Each row is followed by its group and then its class within the group.
[-12.7  13.5  -6.0   6.3 -12.8  -7.5 -18.2 -17.9   9.7  -4.9 -19.9   6.3
   7.2  -2.1  18.7   3.0  -4.2  -6.5  12.2  -0.1  34.6 -14.6  -9.7  -4.4
   7.8  -8.6 -17.9] : gose > (2)
[ -5.5   0.8  -7.6   6.0   5.4  40.3 -23.3 -51.9   5.2  38.9  -5.2  13.8
 -19.6   5.4  -9.1 -39.6  -1.7   0.4  15.0  -5.7 -19.1 -33.8 -12.5  -2.6
  -5.3  -7.5  -9.5] : voliz > (7)
[  1.1  -7.4  -2.3   4.2   1.4  -3.2 -24.9  -3.6 -12.6 -12.5   6.5   0.5
  -9.9  -9.1  -4.3 -30.9  -4.7  -2.8  19.0  -0.6 -17.1 -40.1 -17.5 -16.6
   9.3 -10.6  44.2] : voliz > (1)
[ -4.9 -17.3   1.5  -8.2   9.3  -6.2   0.6  19.2  -4.7  -8.5  25.2  18.6
  20.3   0.2 -10.2 -14.4 -24.2  -6.5  -7.0   2.6   5.3  17.4   7.5   0.9
 -12.1  -4.3 -14.8] : gesu > (16)
[-40.3 -50.0  -0.3  -3.3  53.7  -6.5 -16.0  26.6 -21.0 -45.2 -20.7  78.0
  -5.1  31.0  -7.3  31.4 -11.7  -2.9  -4.5 -39.4   3.9  62.5  -1.7 -45.7
  14.3  -7.3  -1.4] : voliz > (1)
[-17.6   0.1   4.7 -14.4   5.9 -18.6  34.4   1.0  -6.8 -10.8   0.0  15.9
 -22.3  16.6  22.5   0.7   2.0   7.4   6.9 -16.5   9.7 -28.0  -8.4   6.3
  -1.4  -6.9   2.8] : koler > (13)
[-23.2   9.0   3.0  -2.2  -6.8  28.0 -23.0 -35.8  22.3 -13.4 -15.1  41.7
 -11.7   9.3   2.5  -7.5   0.1   0.9  22.4 -25.7  28.5 -28.7  -8.8 -15.9
   2.7 -13.8 -21.6] : gose > (2)
[  5.9 -30.2  16.3  -5.1  -8.7 -44.2  14.5  43.3 -57.6 -19.2   6.9   8.0
 -13.3   4.8   5.4  21.6  -6.3 -30.8  -7.1  16.2   0.8   4.6 -17.1 -16.3
 -14.9  -8.2   5.7] : koler > (6)
[-15.0  20.7   0.8   2.3  -5.8  21.4  15.4 -40.2  -2.3  42.8  -3.3  22.1
 -24.4   0.1  -5.7 -13.2  -3.9  16.9  11.1 -25.1 -14.6 -11.2  -8.5  14.5
  -3.5 -13.0 -27.1] : koler > (13)
[ -2.6  28.9   9.5   7.4  -8.9  17.3   8.7 -10.2 -27.9  55.1   7.6  19.2
 -44.0  20.8   8.6 -16.9   9.8  10.7   7.8  17.2 -15.4 -31.0  -9.3  12.3
 -17.9  -3.4 -15.1] : koler > (13)
[-13.4 -17.3  -8.2   7.3  -4.1 -20.3  48.9  27.1 -20.7  -0.2  -7.6  19.2
  -2.4  -4.1   1.7   2.7  -0.9   1.0  20.8  30.8 -12.1 -13.5 -12.8 -14.3
   4.2  -3.9  -3.9] : voliz > (7)
[  4.3 -31.1  -3.2   6.1  -4.0 -31.3  29.1  54.0 -27.2 -49.0 -14.8   5.4
  19.0 -18.3   0.9  20.2  -5.6  -6.2 -34.3  46.6  15.8 -42.9 -17.1  -8.9
  -0.2 -15.5  -9.5] : gose > (23)
[-18.6   2.2  -2.9 -10.5 -15.3  19.1 -17.7 -19.3  -8.3 -22.2  -6.6   4.4
 -10.1   5.6  29.1  -2.3   4.6   3.1   6.9 -12.2  20.1 -13.3   1.3 -10.2
   0.5  -3.0  -7.0] : gose > (23)
